Below are the code and all the weights of a small trained network. Each question names an input and a target symbol and asks about switching units off, where a switched-off unit gives its printed mean instead of its output.

import numpy as np


def w(rows, s, z=0):
    codes = np.array(rows[::2]) - 128.0
    scale = np.full(codes.shape[1], s)
    scale[-1] = z or s
    return codes * scale


def f(y):
    return y / 2 * (1 + np.tanh(0.7978845608 * (y + 0.044715 * y**3)))


def softmax(a):
    e = np.exp(a - a.max(-1, keepdims=True))
    return e / e.sum(-1, keepdims=True)


def log_softmax(a):
    a = a - a.max(-1, keepdims=True)
    return a - np.log(np.exp(a).sum(-1, keepdims=True))


def net(x, mask):
    ids = ['ΞΨβγεηπτ'.index(c) for c in x.split()]
    T = len(ids)
    res = E[ids] + P[:T]
    r = res
    for j in range(3):
        rows = slice(4 * j, 4 * j + 4)
        q, k, v = (r @ M[0][rows].T for M in (Q, K, V))
        z = softmax(np.where(np.tri(T) > 0, q @ k.T / 4**0.5, -1e9)) @ v
        o = O[0][rows]
        res = res + np.where(mask[j], z, o[:, -1]) @ o[:, :-1]
    y = f(res @ A[0][:, :-1].T + A[0][:, -1])
    res = res + np.where(mask[3:7], y, B[0][:, -1]) @ B[0][:, :-1]
    return log_softmax(res[-1] @ U[:, :-1].T + U[:, -1])


Q, K, V, O, A, B = {}, {}, {}, {}, {}, {}
E = w([
[129,163,56],'Ξ',
[90,122,72],'Ψ',
[126,77,113],'β',
[92,102,101],'γ',
[138,126,115],'ε',
[180,253,70],'η',
[107,240,20],'π',
[49,180,58],'τ',
],0.017)
P = w([
[68,125,40],'0',
[207,70,109],'1',
[80,115,183],'2',
[211,50,107],'3',
[52,141,162],'4',
[217,136,142],'5',
[44,175,137],'6',
[209,140,94],'7',
[8,170,79],'8',
[184,108,95],'9',
[62,178,128],'10',
[169,35,53],'11',
],0.012)
Q[0] = w([
[122,123,194],'h0',
[182,54,137],'h0',
[106,88,141],'h0',
[252,79,36],'h0',
[112,89,103],'h1',
[115,86,167],'h1',
[153,63,173],'h1',
[147,145,12],'h1',
[90,120,129],'h2',
[147,121,197],'h2',
[68,213,181],'h2',
[166,128,164],'h2',
],0.014)
K[0] = w([
[153,85,222],'h0',
[170,4,150],'h0',
[204,164,78],'h0',
[153,75,55],'h0',
[103,45,121],'h1',
[57,71,149],'h1',
[125,86,190],'h1',
[178,67,48],'h1',
[173,124,92],'h2',
[188,142,116],'h2',
[167,144,176],'h2',
[160,76,169],'h2',
],0.011)
V[0] = w([
[124,117,195],'h0',
[29,74,228],'h0',
[145,174,113],'h0',
[61,100,125],'h0',
[144,179,112],'h1',
[107,151,104],'h1',
[157,159,105],'h1',
[182,146,144],'h1',
[190,60,147],'h2',
[137,202,118],'h2',
[27,5,159],'h2',
[170,137,115],'h2',
],0.014)
O[0] = w([
[109,168,92,32],'h0',
[90,175,144,2],'h0',
[181,144,167,163],'h0',
[48,75,87,144],'h0',
[63,97,165,165],'h1',
[108,110,99,160],'h1',
[116,49,137,173],'h1',
[147,77,121,125],'h1',
[82,78,28,40],'h2',
[114,253,115,163],'h2',
[111,50,173,106],'h2',
[192,148,97,121],'h2',
],0.0076,0.013)
A[0] = w([
[64,205,147,4],'n0',
[122,132,135,55],'n1',
[57,123,127,118],'n2',
[144,111,249,99],'n3',
],0.014,0.0026)
B[0] = w([
[38,96,148,253],'n0',
[222,183,120,97],'n1',
[251,89,143,208],'n2',
[21,185,101,231],'n3',
],0.012,0.0029)
U = w([
[106,99,118,179],'Ξ',
[131,112,51,54],'Ψ',
[79,173,130,181],'β',
[174,179,197,110],'γ',
[81,104,205,49],'ε',
[117,77,77,195],'η',
[136,146,2,9],'π',
[172,109,203,145],'τ',
],0.0095,0.0015)

Each question gives the input, a string of symbols that net reads in full, and the target symbol t.
The units are the heads (4 rows each of Q, K, V and O) and the neurons (one row each of A and B). Each row of codes is followed by its name. A weight is (code - 128) times the scale printed after its matrix; where a second scale follows, it is the last column's (O, A, B and U).
mask holds one flag per unit, heads first, then neurons. A switched-off unit (its flag False) gives its mean, the last column of its rows in O or B, instead of its output. The means were averaged over made-up inputs and are rounded, as every weight is.
A unit's drop is (log p(t) with every unit on - log p(t) with that unit switched off) / (log p(t) with every unit on - log p(t) with every unit switched off).
The circuit of an input: a set's keep is (log p(t) with only the set's units on - log p(t) with every unit switched off) / (log p(t) with every unit on - log p(t) with every unit switched off). Starting from all 7 units, units are removed one at a time, each time the one whose removal leaves the highest keep (on an exact tie, the one counted first), for as long as the keep stays at least 0.8.
circuit, biggest first: the units of the circuit, biggest drop first
unit that matters most: the unit with the biggest drop
k most important neurons: the k neurons with the biggest drops, biggest first
heads that matter: for each layer, one digit per head in row order, 1 if its drop is at least 0.15 and else 0, layers parted by /
drop of u: that unit's drop, to one decimal
input τ π τ τ, target β: heads that matter => 001
input η ε Ψ, target γ: circuit, biggest first => (h2, h0)
input π π ε, target β: heads that matter => 000
input τ β τ β π Ψ π Ψ, target γ: circuit, biggest first => (h2)
input ε γ Ξ Ψ Ξ η Ξ π τ τ β Ξ, target β: circuit, biggest first => (h2, n3)
input π π Ξ η η β Ψ ε π π β ε, target γ: heads that matter => 001
input τ η Ξ π γ, target β: heads that matter => 010
input τ Ξ β η η η τ τ Ξ, target ε: circuit, biggest first => (h2, n0, h0)
input π Ψ Ξ β Ξ β η Ψ τ Ξ π η, target β: 2 most important neurons => (n3, n2)
input Ψ η Ψ Ξ β β β π, target η: circuit, biggest first => (h2, h1)
input π Ξ β π β π π Ξ τ π, target β: heads that matter => 011
input β β β, target η: heads that matter => 001
input β Ψ Ξ β ε Ξ η β η β π Ψ, target π: circuit, biggest first => (h2, h1, h0)
input η β β η γ, target γ: unit that matters most => h0
input β τ Ξ β η η ε β π Ψ τ ε, target γ: heads that matter => 011
input η β ε γ, target π: heads that matter => 111
input β π η β β τ π ε τ, target ε: circuit, biggest first => (n0, h2, h1)
input π π β, target β: 2 most important neurons => (n0, n2)
input τ γ τ τ β β, target β: 2 most important neurons => (n3, n2)
input η η η ε ε ε π γ π β ε Ξ, target γ: drop of h2 => 0.9
input π Ξ Ξ η Ψ τ τ β τ τ π ε, target β: most important neuron => (n3)
input τ ε π, target ε: drop of h0 => 0.1
input π Ξ Ξ γ, target γ: drop of n2 => 0.0
input τ π β Ψ, target β: drop of n3 => 0.8
input β π β Ψ β β η τ τ β ε τ, target β: 2 most important neurons => (n3, n2)
